Below is a small trained network, with its code and all its weights. Each question gives an input and a class and asks what happens when units are switched off, that is, made to give their printed mean instead of their output.

import numpy as np


def w(rows, s, z=0):
    codes = np.array(rows[::2]) - 128.0
    scale = np.full(codes.shape[1], s)
    scale[-1] = z or s
    return codes * scale


def norm(h):
    return h / np.sqrt((h * h).mean(-1, keepdims=True) + 1e-5)


def f(y):
    return y / 2 * (1 + np.tanh(0.7978845608 * (y + 0.044715 * y**3)))


def log_softmax(a):
    a = a - a.max(-1, keepdims=True)
    return a - np.log(np.exp(a).sum(-1, keepdims=True))


def net(x, mask):
    res = np.array(x, float).reshape(1, 4) / 4 @ E
    u = 0
    for l in range(2):
        y = f(norm(res) @ A[l][:, :-1].T + A[l][:, -1])
        res = res + np.where(mask[u : u + 3], y, B[l][:, -1]) @ B[l][:, :-1]
        u += 3
    return log_softmax(norm(res)[-1] @ U[:, :-1].T + U[:, -1])


A, B = {}, {}
E = w([
[218,31,94,186,158],'x0',
[142,124,199,199,119],'x1',
[116,175,43,214,44],'x2',
[5,76,77,168,254],'x3',
],0.0058)
A[0] = w([
[152,168,156,147,66,252],'L0N1',
[106,121,255,245,97,6],'L0N2',
[32,175,179,92,77,6],'L0N3',
],0.0085,0.0027)
B[0] = w([
[146,148,177,125,163,253],'L0N1',
[123,135,10,55,107,185],'L0N2',
[166,21,95,188,91,200],'L0N3',
],0.014,0.0039)
A[1] = w([
[134,203,32,38,143,4],'L1N1',
[102,255,91,243,126,181],'L1N2',
[68,143,152,119,50,34],'L1N3',
],0.0085,0.0035)
B[1] = w([
[211,64,43,41,119,168],'L1N1',
[145,102,206,59,228,252],'L1N2',
[135,4,69,138,124,114],'L1N3',
],0.012,0.0033)
U = w([
[74,235,187,135,163,253],'0',
[104,167,229,70,208,131],'1',
[129,120,1,84,53,156],'2',
[125,65,133,221,64,194],'3',
[113,131,102,151,86,53],'4',
[69,187,108,134,75,2],'5',
],0.012,0.01)

Each question gives the input, the list of numbers given to net, and the class t.
The units are the neurons (one row each of A and B). Each row of codes is followed by its name. A weight is (code - 128) times the scale printed after its matrix; where a second scale follows, it is the last column's (A, B and U).
mask holds one flag per neuron, layer by layer. A switched-off neuron (its flag False) gives its mean, the last column of its row in B, instead of its output. The means were averaged over made-up inputs and are rounded, as every weight is.
A unit's drop is (log p(t) with every unit on - log p(t) with that unit switched off) / (log p(t) with every unit on - log p(t) with every unit switched off).
The circuit of an input: a set's keep is (log p(t) with only the set's units on - log p(t) with every unit switched off) / (log p(t) with every unit on - log p(t) with every unit switched off). Starting from all 6 units, units are removed one at a time, each time the one whose removal leaves the highest keep (on an exact tie, the one counted first), for as long as the keep stays at least 0.8.
units of the circuit, in order: the units of the circuit, biggest drop first
top k neurons: the k neurons with the biggest drops, biggest first
k most important neurons of layer l: the k neurons of layer l with the biggest drops, biggest first
input [-7,-1,7,-3], class 1: units of the circuit, in order -> (L1N2)
input [-8,2,4,7], class 3: top 3 neurons -> (L0N3, L0N1, L1N3)
input [-4,-7,7,4], class 1: top 2 neurons -> (L1N2, L0N2)
input [-7,-3,5,1], class 3: 2 most important neurons of layer 0 -> (L0N3, L0N2)
input [4,-4,1,-6], class 0: top 2 neurons -> (L0N2, L0N3)
input [7,3,7,-4], class 1: 2 most important neurons of layer 0 -> (L0N3, L0N1)
input [5,-3,7,3], class 1: top 3 neurons -> (L1N2, L0N3, L0N2)
input [7,-1,7,7], class 0: units of the circuit, in order -> (L0N3, L1N2)
input [5,3,2,6], class 0: top 2 neurons -> (L0N3, L1N1)
input [-7,-6,-3,-6], class 3: units of the circuit, in order -> (L0N3, L0N2, L1N2)
input [5,7,3,-6], class 2: top 3 neurons -> (L0N2, L1N2, L0N3)
input [5,2,-1,-5], class 0: units of the circuit, in order -> (L0N3, L1N1, L1N3)
input [6,-5,3,8], class 0: units of the circuit, in order -> (L0N3, L0N2)
input [-8,-2,0,-7], class 3: 2 most important neurons of layer 1 -> (L1N2, L1N3)
input [-5,2,-3,-4], class 3: units of the circuit, in order -> (L0N3)
input [-8,-5,6,6], class 3: top 4 neurons -> (L0N3, L0N1, L1N3, L0N2)
input [0,7,8,-5], class 1: top 2 neurons -> (L1N2, L0N1)
input [7,8,5,-2], class 2: top 2 neurons -> (L0N2, L0N3)
input [0,-7,5,-7], class 0: 2 most important neurons of layer 0 -> (L0N2, L0N1)
input [-2,-2,5,2], class 1: units of the circuit, in order -> (L1N2)
input [-2,8,5,-2], class 2: top 2 neurons -> (L0N2, L1N1)
input [-6,-5,-4,4], class 3: 2 most important neurons of layer 0 -> (L0N3, L0N1)
